Below are the code and all the weights of a small trained network. Each question names an input and a class and asks about switching units off, where a switched-off unit gives its printed mean instead of its output.

import numpy as np


def w(rows, s, z=0):
    codes = np.array(rows[::2]) - 128.0
    scale = np.full(codes.shape[1], s)
    scale[-1] = z or s
    return codes * scale


def norm(h):
    return h / np.sqrt((h * h).mean(-1, keepdims=True) + 1e-5)


def f(y):
    return np.maximum(y, 0)


def log_softmax(a):
    a = a - a.max(-1, keepdims=True)
    return a - np.log(np.exp(a).sum(-1, keepdims=True))


def net(x, mask):
    res = np.array(x, float).reshape(1, 7) / 4 @ E
    u = 0
    for l in range(2):
        y = f(norm(res) @ A[l][:, :-1].T + A[l][:, -1])
        res = res + np.where(mask[u : u + 12], y, B[l][:, -1]) @ B[l][:, :-1]
        u += 12
    return log_softmax(norm(res)[-1] @ U[:, :-1].T + U[:, -1])


A, B = {}, {}
E = w([
[131,130,127,125,126,126],'x0',
[68,11,192,178,41,133],'x1',
[154,214,187,225,107,254],'x2',
[118,126,129,131,132,130],'x3',
[151,162,139,187,141,35],'x4',
[125,122,222,105,162,127],'x5',
[60,78,111,194,229,145],'x6',
],0.0033)
A[0] = w([
[128,187,149,168,121,159,4],'L0N1',
[173,135,173,94,156,140,217],'L0N2',
[79,148,199,75,145,127,102],'L0N3',
[56,149,1,162,161,151,143],'L0N4',
[90,162,55,118,80,133,1],'L0N5',
[98,112,89,59,174,221,213],'L0N6',
[125,128,174,73,180,135,154],'L0N7',
[186,83,178,122,198,139,76],'L0N8',
[150,115,136,172,125,30,66],'L0N9',
[94,122,116,84,85,211,134],'L0N10',
[151,170,145,220,121,72,185],'L0N11',
[83,135,123,48,83,188,84],'L0N12',
],0.0076,0.001)
B[0] = w([
[107,95,126,145,149,123,210],'L0N1',
[130,147,91,181,55,83,197],'L0N2',
[207,157,16,165,102,53,184],'L0N3',
[135,139,177,178,81,74,252],'L0N4',
[111,93,111,254,101,83,180],'L0N5',
[177,123,127,80,181,110,245],'L0N6',
[99,100,137,189,103,112,192],'L0N7',
[100,118,110,230,101,77,173],'L0N8',
[129,89,153,98,181,147,214],'L0N9',
[198,48,118,96,167,86,217],'L0N10',
[211,61,111,72,197,157,246],'L0N11',
[136,153,123,143,168,147,212],'L0N12',
],0.0066,0.0036)
A[1] = w([
[227,139,188,125,106,209,61],'L1N1',
[132,144,107,150,130,139,138],'L1N2',
[119,201,103,129,178,145,113],'L1N3',
[104,71,161,160,180,92,182],'L1N4',
[161,132,185,164,177,98,168],'L1N5',
[85,241,95,159,121,71,143],'L1N6',
[93,254,31,113,206,95,126],'L1N7',
[126,150,109,34,54,102,252],'L1N8',
[139,168,122,176,100,220,137],'L1N9',
[25,155,81,54,158,97,130],'L1N10',
[59,84,189,104,68,183,223],'L1N11',
[126,156,162,169,189,219,151],'L1N12',
],0.0081,0.002)
B[1] = w([
[78,145,88,85,124,93,197],'L1N1',
[159,117,143,99,58,97,148],'L1N2',
[161,121,229,122,126,115,151],'L1N3',
[143,223,115,104,81,186,253],'L1N4',
[134,102,53,87,79,197,239],'L1N5',
[151,65,157,159,74,178,172],'L1N6',
[118,118,222,103,121,182,191],'L1N7',
[39,190,107,167,137,191,175],'L1N8',
[7,141,148,140,160,25,158],'L1N9',
[3,132,135,98,108,115,142],'L1N10',
[141,96,228,105,127,156,156],'L1N11',
[55,122,85,46,117,32,175],'L1N12',
],0.0064,0.006)
U = w([
[178,129,126,95,102,126,255],'0',
[50,143,129,82,172,47,87],'1',
[216,76,128,47,230,128,107],'2',
[176,106,245,118,129,145,200],'3',
[177,134,109,234,84,92,29],'4',
[133,186,105,144,94,151,88],'5',
[177,126,125,110,123,128,77],'6',
],0.011,0.003)

Each question gives the input, the list of numbers given to net, and the class t.
The units are the neurons (one row each of A and B). Each row of codes is followed by its name. A weight is (code - 128) times the scale printed after its matrix; where a second scale follows, it is the last column's (A, B and U).
mask holds one flag per neuron, layer by layer. A switched-off neuron (its flag False) gives its mean, the last column of its row in B, instead of its output. The means were averaged over made-up inputs and are rounded, as every weight is.
A unit's drop is (log p(t) with every unit on - log p(t) with that unit switched off) / (log p(t) with every unit on - log p(t) with every unit switched off).
The circuit of an input: a set's keep is (log p(t) with only the set's units on - log p(t) with every unit switched off) / (log p(t) with every unit on - log p(t) with every unit switched off). Starting from the 12 units with the biggest drops (on a tie, the unit counted first), units are removed one at a time, each time the one whose removal leaves the highest keep (on an exact tie, the one counted first), for as long as the keep stays at least 0.8.
units of the circuit, in order: the units of the circuit, biggest drop first
unit that matters most: the unit with the biggest drop
k most important neurons: the k neurons with the biggest drops, biggest first
top k neurons in layer l: the k neurons of layer l with the biggest drops, biggest first
input [1,-7,6,2,-8,0,-2], class 2: unit that matters most	L0N6
input [2,-5,6,2,-6,3,1], class 1: 3 most important neurons	[L1N12; L0N11; L1N1]
input [-4,-7,2,6,-2,-4,2], class 3: units of the circuit, in order	[L1N7; L1N3]
input [1,-8,4,-7,6,2,-7], class 3: units of the circuit, in order	[L1N7; L1N3]
input [0,3,1,0,0,-1,6], class 5: 3 most important neurons	[L1N4; L1N7; L1N6]
input [2,3,5,2,-8,-2,2], class 2: 2 most important neurons	[L0N10; L0N6]
input [1,3,-1,3,8,-6,-7], class 2: 2 most important neurons	[L0N11; L0N9]
input [3,-6,-5,-5,-3,-7,5], class 4: 3 most important neurons	[L0N4; L0N5; L0N11]
input [6,4,8,-6,0,-3,8], class 1: 2 most important neurons	[L1N12; L1N9]
input [-3,0,0,6,7,5,0], class 2: top 2 neurons in layer 0	[L0N11; L0N9]
input [4,-1,5,1,2,6,-3], class 4: units of the circuit, in order	[L0N2; L0N3; L1N4]
input [-3,7,0,3,7,-3,-1], class 2: units of the circuit, in order	[L0N11; L0N9]
input [-6,7,-4,6,-5,-5,0], class 3: units of the circuit, in order	[L1N11; L0N3]
input [-6,-8,8,-2,4,6,-8], class 1: units of the circuit, in order	[L1N9; L1N1]
input [-7,1,-5,7,-4,-1,-8], class 5: unit that matters most	L1N8
input [-3,-7,-6,-5,3,4,-2], class 3: units of the circuit, in order	[L1N7; L1N6; L0N10; L0N11]
input [2,-2,-1,-2,5,3,-2], class 2: top 4 neurons in layer 0	[L0N11; L0N9; L0N4; L0N5]
input [-6,-4,6,0,4,-3,-3], class 1: 3 most important neurons	[L1N9; L0N10; L0N6]
input [3,2,-5,-6,8,2,0], class 2: units of the circuit, in order	[L0N9; L0N11]
input [-3,-5,0,-2,-8,-6,-5], class 2: 3 most important neurons	[L0N10; L0N6; L1N4]
input [2,-2,6,1,2,4,2], class 1: units of the circuit, in order	[L1N12]
input [6,6,8,-2,-3,-7,-8], class 1: units of the circuit, in order	[L1N9; L1N1; L1N4]
input [4,-6,-4,-2,-6,-6,-8], class 5: 2 most important neurons	[L1N8; L0N11]
input [-6,4,1,-6,-8,3,-8], class 2: top 3 neurons in layer 0	[L0N10; L0N12; L0N4]
